Below are the code and all the weights of a small trained network. Each question names an input and a target symbol and asks about switching units off, where a switched-off unit gives its printed mean instead of its output.

import numpy as np


def w(rows, s, z=0):
    codes = np.array(rows[::2]) - 128.0
    scale = np.full(codes.shape[1], s)
    scale[-1] = z or s
    return codes * scale


def norm(h):
    return h / np.sqrt((h * h).mean(-1, keepdims=True) + 1e-5)


def f(y):
    return y / 2 * (1 + np.tanh(0.7978845608 * (y + 0.044715 * y**3)))


def softmax(a):
    e = np.exp(a - a.max(-1, keepdims=True))
    return e / e.sum(-1, keepdims=True)


def log_softmax(a):
    a = a - a.max(-1, keepdims=True)
    return a - np.log(np.exp(a).sum(-1, keepdims=True))


def net(x, mask):
    ids = ['ΓΔΘΠαβεζηλμξστω'.index(c) for c in x.split()]
    T = len(ids)
    res = E[ids] + P[:T]
    u = 0
    for l in range(2):
        r = norm(res)
        for j in range(2):
            rows = slice(4 * j, 4 * j + 4)
            q, k, v = (r @ M[l][rows].T for M in (Q, K, V))
            z = softmax(np.where(np.tri(T) > 0, q @ k.T / 4**0.5, -1e9)) @ v
            o = O[l][rows]
            res = res + np.where(mask[u + j], z, o[:, -1]) @ o[:, :-1]
        u += 2
        y = f(norm(res) @ A[l][:, :-1].T + A[l][:, -1])
        res = res + np.where(mask[u : u + 4], y, B[l][:, -1]) @ B[l][:, :-1]
        u += 4
    return log_softmax(norm(res)[-1] @ U[:, :-1].T + U[:, -1])


Q, K, V, O, A, B = {}, {}, {}, {}, {}, {}
E = w([
[136,95,141,180,109,66,120,94,152,129,136,120],'Γ',
[144,92,158,176,132,92,106,90,134,131,129,155],'Δ',
[175,112,132,145,131,100,113,66,144,136,141,122],'Θ',
[132,102,147,193,133,70,131,91,139,126,114,134],'Π',
[115,106,136,184,119,64,114,87,142,118,119,126],'α',
[122,98,157,166,130,48,130,66,127,123,124,110],'β',
[119,90,137,180,126,132,88,70,158,125,128,127],'ε',
[140,82,181,153,159,126,98,103,100,141,116,86],'ζ',
[146,152,149,141,155,128,107,48,132,138,83,101],'η',
[112,130,142,200,87,145,100,150,140,142,54,128],'λ',
[120,171,167,133,65,154,191,77,190,188,178,145],'μ',
[185,136,163,122,87,96,156,155,114,166,50,114],'ξ',
[149,45,142,112,3,141,118,103,121,108,59,86],'σ',
[72,110,152,73,98,179,167,184,133,41,146,166],'τ',
[124,117,128,65,104,89,97,129,179,203,75,154],'ω',
],0.0031)
P = w([
[245,89,205,164,133,161,94,160,217,6,121,202],'0',
[155,93,225,148,151,152,131,95,175,62,123,163],'1',
[122,101,194,142,155,143,150,85,139,123,103,110],'2',
[98,121,158,132,134,128,116,78,84,166,113,99],'3',
[85,134,123,138,119,138,107,57,58,200,119,110],'4',
[71,164,86,140,107,140,86,44,21,249,135,124],'5',
],0.0017)
Q[0] = w([
[174,83,195,128,141,123,122,14,164,143,149,125],'0.h0',
[199,129,39,120,232,67,112,222,162,70,144,63],'0.h0',
[117,117,94,136,117,110,86,75,33,172,207,141],'0.h0',
[79,115,254,144,103,169,150,40,147,148,105,153],'0.h0',
[108,106,160,100,129,164,136,157,115,97,134,159],'0.h1',
[152,192,157,105,105,156,161,136,161,155,115,130],'0.h1',
[125,97,201,152,111,128,144,54,159,148,98,101],'0.h1',
[143,150,121,110,144,110,154,183,196,79,146,115],'0.h1',
],0.0051)
K[0] = w([
[103,150,129,124,68,146,98,194,132,179,30,139],'0.h0',
[222,94,175,244,200,115,103,120,139,44,125,133],'0.h0',
[45,150,57,154,127,143,127,130,2,172,53,16],'0.h0',
[85,149,123,53,43,147,158,156,153,225,101,140],'0.h0',
[143,91,167,102,85,163,136,158,151,68,114,145],'0.h1',
[148,117,125,116,34,101,145,104,221,149,130,171],'0.h1',
[201,131,175,95,103,101,118,128,111,203,51,95],'0.h1',
[121,59,169,158,176,116,118,99,233,76,167,141],'0.h1',
],0.0039)
V[0] = w([
[88,141,147,103,138,142,66,151,191,196,39,145],'0.h0',
[131,61,102,81,203,76,3,109,116,138,84,121],'0.h0',
[124,213,108,211,91,190,173,171,133,129,21,157],'0.h0',
[164,152,94,47,107,67,150,119,191,186,167,194],'0.h0',
[117,95,139,63,135,195,166,205,128,46,163,149],'0.h1',
[23,134,47,192,110,170,36,67,194,89,218,195],'0.h1',
[90,153,121,60,120,147,151,165,149,61,129,175],'0.h1',
[163,172,143,182,99,130,191,163,142,160,219,143],'0.h1',
],0.0022)
O[0] = w([
[85,118,178,106,118,120,166,168,192,183,70,144,125],'0.h0',
[98,121,101,109,122,166,212,119,162,145,114,156,1],'0.h0',
[119,208,159,145,113,106,93,175,142,122,104,95,132],'0.h0',
[173,73,143,55,121,94,139,143,146,112,116,137,94],'0.h0',
[159,156,106,156,136,127,185,103,100,194,123,93,162],'0.h1',
[90,82,115,109,167,156,114,145,191,138,111,2,140],'0.h1',
[146,144,110,140,139,95,188,107,117,157,95,79,129],'0.h1',
[77,152,84,126,120,145,199,144,96,123,153,138,112],'0.h1',
],0.0033,0.002)
A[0] = w([
[57,89,106,6,131,63,137,196,135,157,48,183,39],'0.n0',
[147,131,76,174,95,97,49,122,111,174,72,115,22],'0.n1',
[200,191,106,101,76,161,152,238,165,94,174,144,6],'0.n2',
[152,172,43,192,183,51,146,57,95,252,60,53,185],'0.n3',
],0.0028,0.0011)
B[0] = w([
[46,62,211,110,111,174,105,113,140,142,118,200,1],'0.n0',
[140,145,199,125,163,82,55,86,116,135,180,136,94],'0.n1',
[130,40,191,165,195,167,30,140,123,67,103,179,56],'0.n2',
[208,24,80,196,5,190,76,189,142,79,117,196,129],'0.n3',
],0.0026,0.00071)
Q[1] = w([
[124,149,219,168,25,168,87,62,71,118,178,67],'1.h0',
[209,131,109,153,88,144,190,140,74,137,143,82],'1.h0',
[22,125,112,114,106,167,83,104,92,173,172,178],'1.h0',
[121,119,5,95,186,120,163,176,166,176,114,200],'1.h0',
[216,90,41,144,200,90,69,99,145,203,94,208],'1.h1',
[64,210,188,123,81,202,175,94,88,120,178,76],'1.h1',
[228,196,56,86,123,132,158,167,147,154,132,69],'1.h1',
[255,94,154,163,135,136,121,114,197,117,88,130],'1.h1',
],0.0057)
K[1] = w([
[67,141,87,54,76,153,146,165,64,115,127,110],'1.h0',
[152,83,61,151,199,128,145,165,84,83,74,84],'1.h0',
[15,129,73,101,41,101,81,87,53,193,137,119],'1.h0',
[170,103,141,217,180,83,92,89,156,145,118,131],'1.h0',
[204,105,254,133,163,85,50,99,167,114,119,134],'1.h1',
[104,127,33,183,103,148,176,134,110,151,94,134],'1.h1',
[165,141,103,180,128,105,163,110,200,95,230,141],'1.h1',
[195,88,189,94,188,111,136,180,188,54,86,137],'1.h1',
],0.006)
V[1] = w([
[220,146,154,59,115,205,210,183,199,108,165,138],'1.h0',
[120,98,167,138,57,41,75,111,141,84,20,154],'1.h0',
[94,190,135,204,100,59,109,150,164,134,231,148],'1.h0',
[77,101,78,118,190,109,149,234,59,40,74,143],'1.h0',
[120,89,156,98,222,124,141,186,103,71,134,168],'1.h1',
[66,83,120,133,190,154,118,252,125,9,84,175],'1.h1',
[144,231,132,64,209,40,167,51,162,159,94,111],'1.h1',
[85,88,49,126,12,90,121,114,129,25,119,164],'1.h1',
],0.0024)
O[1] = w([
[61,103,82,105,59,110,50,184,68,133,114,139,250],'1.h0',
[161,152,152,71,103,193,204,118,105,138,60,83,112],'1.h0',
[159,177,182,132,147,94,133,173,115,136,158,70,80],'1.h0',
[93,197,30,168,168,108,146,36,157,157,96,151,113],'1.h0',
[125,120,150,128,109,93,92,92,135,201,219,189,139],'1.h1',
[151,136,190,160,113,12,56,113,224,210,156,158,124],'1.h1',
[43,190,145,3,180,178,129,107,144,77,179,142,89],'1.h1',
[195,148,104,63,114,53,129,115,156,75,68,99,100],'1.h1',
],0.0028,0.0021)
A[1] = w([
[122,140,72,135,141,86,151,146,178,151,141,159,29],'1.n0',
[108,155,93,129,113,3,34,71,194,214,151,233,1],'1.n1',
[66,172,144,87,166,143,168,141,142,110,177,124,223],'1.n2',
[109,156,58,158,96,92,59,85,124,172,164,146,72],'1.n3',
],0.0041,0.0024)
B[1] = w([
[147,165,204,88,159,202,244,230,90,123,254,67,110],'1.n0',
[147,70,97,222,7,60,47,84,116,111,66,131,253],'1.n1',
[99,135,97,175,140,141,29,78,150,91,95,174,159],'1.n2',
[124,128,175,142,111,165,43,40,132,27,74,122,207],'1.n3',
],0.0034,0.004)
U = w([
[166,147,90,111,150,87,144,154,162,135,160,125,76],'Γ',
[196,69,253,136,72,124,77,109,163,103,97,159,253],'Δ',
[207,91,50,54,155,127,124,149,140,98,173,191,71],'Θ',
[159,164,111,123,161,90,147,139,150,144,147,133,77],'Π',
[145,152,119,108,179,57,160,134,193,135,128,68,82],'α',
[165,134,105,70,176,53,189,81,144,95,145,128,72],'β',
[132,77,94,138,176,153,137,147,243,151,141,47,52],'ε',
[157,78,140,205,187,159,196,97,93,200,207,187,71],'ζ',
[37,175,144,97,184,230,108,75,107,85,118,148,158],'η',
[114,228,162,180,174,117,135,173,172,219,80,58,69],'λ',
[85,145,171,80,112,118,70,239,75,112,221,47,94],'μ',
[180,247,144,105,137,85,155,151,43,150,132,233,69],'ξ',
[174,106,82,113,93,196,228,147,38,114,62,40,105],'σ',
[83,145,5,202,79,87,88,95,95,109,92,142,189],'τ',
[51,62,115,45,114,93,174,157,170,219,84,198,90],'ω',
],0.0051,0.0043)

Each question gives the input, a string of symbols that net reads in full, and the target symbol t.
The units are the heads (4 rows each of Q, K, V and O) and the neurons (one row each of A and B). Each row of codes is followed by its name. A weight is (code - 128) times the scale printed after its matrix; where a second scale follows, it is the last column's (O, A, B and U).
mask holds one flag per unit, layer by layer, with each layer's heads first. A switched-off unit (its flag False) gives its mean, the last column of its rows in O or B, instead of its output. The means were averaged over made-up inputs and are rounded, as every weight is.
A unit's drop is (log p(t) with every unit on - log p(t) with that unit switched off) / (log p(t) with every unit on - log p(t) with every unit switched off).
The circuit of an input: a set's keep is (log p(t) with only the set's units on - log p(t) with every unit switched off) / (log p(t) with every unit on - log p(t) with every unit switched off). Starting from all 12 units, units are removed one at a time, each time the one whose removal leaves the highest keep (on an exact tie, the one counted first), for as long as the keep stays at least 0.8.
circuit, biggest first: the units of the circuit, biggest drop first
most important unit: the unit with the biggest drop
k most important neurons: the k neurons with the biggest drops, biggest first
top k neurons in layer l: the k neurons of layer l with the biggest drops, biggest first
heads that matter: for each layer, one digit per head in row order, 1 if its drop is at least 0.15 and else 0, layers parted by /
input η τ μ μ, target η: circuit, biggest first => (1.h1)
input τ Θ η Δ, target η: circuit, biggest first => (1.h1, 1.n1)
input β ε τ ω β, target ω: circuit, biggest first => (0.h0, 1.n3)
input α σ ζ, target σ: heads that matter => 10 / 11
input Π μ μ ω ω, target ω: heads that matter => 10 / 00
input τ ζ λ α, target λ: heads that matter => 11 / 10
input τ Π Γ μ Γ, target μ: 2 most important neurons => (1.n1, 1.n3)
input τ μ Θ μ, target μ: circuit, biggest first => (0.h1, 1.h0, 1.n1)
input σ τ τ ζ η α, target Δ: circuit, biggest first => (1.h0, 0.h1)
input ξ τ σ μ ζ μ, target σ: heads that matter => 00 / 11
input η ζ Γ η, target η: heads that matter => 11 / 01
input μ λ τ μ, target η: circuit, biggest first => (1.h1, 1.n1)
input μ Δ η σ, target σ: circuit, biggest first => (1.h1, 1.n1)
input μ ζ Γ, target μ: most important unit => 1.h0
input τ τ τ, target σ: heads that matter => 01 / 00
input τ τ ω μ Δ, target ω: 2 most important neurons => (1.n3, 1.n1)
input Π Θ Δ η Δ, target η: heads that matter => 11 / 11
input Π τ Δ ζ λ ε, target λ: 2 most important neurons => (1.n1, 1.n3)
input ζ ζ η ε, target η: heads that matter => 11 / 01
input ζ σ η β ζ η, target η: circuit, biggest first => (1.n1, 1.h1)
input Δ τ β μ η, target μ: circuit, biggest first => (0.h1, 1.h0, 1.n1, 1.n3)
input η β μ, target μ: heads that matter => 10 / 10
input τ β μ ε, target μ: most important unit => 0.h1
input τ τ α τ ω, target ω: 3 most important neurons => (0.n0, 1.n3, 1.n1)
input Θ τ τ, target η: top 2 neurons in layer 1 => (1.n1, 1.n0)
input τ ω τ, target ω: circuit, biggest first => (0.h0, 1.n3, 1.n1)
input σ ζ Γ, target σ: most important unit => 1.h0
input ω τ τ, target ω: top 2 neurons in layer 0 => (0.n0, 0.n1)
